Below is a small trained network, with its code and all its weights. Each question gives an input and a class and asks what happens when units are switched off, that is, made to give their printed mean instead of their output.

import numpy as np


def w(rows, s, z=0):
    codes = np.array(rows[::2]) - 128.0
    scale = np.full(codes.shape[1], s)
    scale[-1] = z or s
    return codes * scale


def f(y):
    return y / 2 * (1 + np.tanh(0.7978845608 * (y + 0.044715 * y**3)))


def log_softmax(a):
    a = a - a.max(-1, keepdims=True)
    return a - np.log(np.exp(a).sum(-1, keepdims=True))


def net(x, mask):
    res = np.array(x, float).reshape(1, 3) / 4 @ E
    y = f(res @ A[0][:, :-1].T + A[0][:, -1])
    res = res + np.where(mask, y, B[0][:, -1]) @ B[0][:, :-1]
    return log_softmax(res[-1] @ U[:, :-1].T + U[:, -1])


A, B = {}, {}
E = w([
[88,193,251,58,33,104,106,75],'x0',
[11,116,70,163,43,212,254,89],'x1',
[224,190,167,230,140,52,218,58],'x2',
],0.0066)
A[0] = w([
[192,201,154,200,143,81,219,60,8],'neuron 1',
[188,188,156,205,164,57,227,52,71],'neuron 2',
[93,212,231,49,1,93,139,44,24],'neuron 3',
[199,178,141,222,100,50,222,42,49],'neuron 4',
[169,56,34,198,205,165,168,171,33],'neuron 5',
[176,36,29,220,190,196,169,196,17],'neuron 6',
[95,200,228,69,52,101,122,72,1],'neuron 7',
[162,65,8,188,211,148,179,188,28],'neuron 8',
[249,150,182,105,214,18,23,174,194],'neuron 9',
[215,196,145,229,132,82,186,62,121],'neuron 10',
[205,177,178,104,222,22,41,194,232],'neuron 11',
[144,93,33,213,213,144,161,190,9],'neuron 12',
[39,130,73,197,42,170,226,53,140],'neuron 13',
[113,211,239,51,16,156,134,87,21],'neuron 14',
[55,117,101,165,84,187,231,84,138],'neuron 15',
[40,36,79,11,131,197,31,230,77],'neuron 16',
[51,132,104,184,89,195,235,84,151],'neuron 17',
[41,115,96,200,63,178,221,100,174],'neuron 18',
[69,60,137,17,91,229,69,204,49],'neuron 19',
],0.0051,0.00054)
B[0] = w([
[28,195,43,17,176,99,213,224,199],'neuron 1',
[6,183,17,13,209,122,199,216,209],'neuron 2',
[219,200,238,235,9,59,136,143,226],'neuron 3',
[45,202,45,15,187,102,206,211,214],'neuron 4',
[218,205,208,214,23,31,107,156,213],'neuron 5',
[190,195,211,244,26,42,127,174,227],'neuron 6',
[199,144,225,226,47,56,161,122,198],'neuron 7',
[195,184,212,237,5,50,141,170,222],'neuron 8',
[199,9,156,116,240,253,43,19,253],'neuron 9',
[57,163,27,46,219,152,193,179,207],'neuron 10',
[192,31,143,125,223,248,45,31,236],'neuron 11',
[207,184,223,214,28,59,131,177,208],'neuron 12',
[189,16,149,130,223,200,41,30,230],'neuron 13',
[188,198,203,234,23,67,134,160,210],'neuron 14',
[187,31,133,151,229,231,48,42,208],'neuron 15',
[30,173,18,18,206,120,222,222,232],'neuron 16',
[171,59,119,82,224,226,45,26,214],'neuron 17',
[178,57,126,142,229,234,27,43,217],'neuron 18',
[21,214,31,56,144,75,222,226,206],'neuron 19',
],0.0048,0.0067)
U = w([
[199,43,131,105,225,228,37,12,206],'0',
[29,235,25,9,174,89,223,227,131],'1',
[209,230,215,239,3,44,135,152,2],'2',
],0.0056,0.00089)

Each question gives the input, the list of numbers given to net, and the class t.
The units are the neurons (one row each of A and B). Each row of codes is followed by its name. A weight is (code - 128) times the scale printed after its matrix; where a second scale follows, it is the last column's (A, B and U).
mask holds one flag per neuron, in row order. A switched-off neuron (its flag False) gives its mean, the last column of its row in B, instead of its output. The means were averaged over made-up inputs and are rounded, as every weight is.
A unit's drop is (log p(t) with every unit on - log p(t) with that unit switched off) / (log p(t) with every unit on - log p(t) with every unit switched off).
The circuit of an input: a set's keep is (log p(t) with only the set's units on - log p(t) with every unit switched off) / (log p(t) with every unit on - log p(t) with every unit switched off). Starting from the 12 units with the biggest drops (on a tie, the unit counted first), units are removed one at a time, each time the one whose removal leaves the highest keep (on an exact tie, the one counted first), for as long as the keep stays at least 0.8.
circuit, biggest first: the units of the circuit, biggest drop first
k most important neurons: the k neurons with the biggest drops, biggest first
drop of u: that unit's drop, to one decimal
input [7,8,-5], class 0: most important neuron : (neuron 13)
input [-3,0,2], class 2: circuit, biggest first : (neuron 16; neuron 9)
input [7,5,-5], class 2: 2 most important neurons : (neuron 3; neuron 14)
input [2,-7,-8], class 1: 2 most important neurons : (neuron 16; neuron 19)
input [-8,6,5], class 2: 2 most important neurons : (neuron 6; neuron 8)
input [7,5,-4], class 2: 2 most important neurons : (neuron 3; neuron 14)
input [6,-4,-7], class 1: 2 most important neurons : (neuron 16; neuron 19)
input [6,-6,5], class 0: 2 most important neurons : (neuron 9; neuron 11)
input [6,-5,8], class 1: drop of neuron 2 : 0.1
input [-8,-4,6], class 2: drop of neuron 8 : 0.4
input [1,7,-5], class 0: drop of neuron 19 : 0.0
input [-3,0,-2], class 2: drop of neuron 1 : 0.2
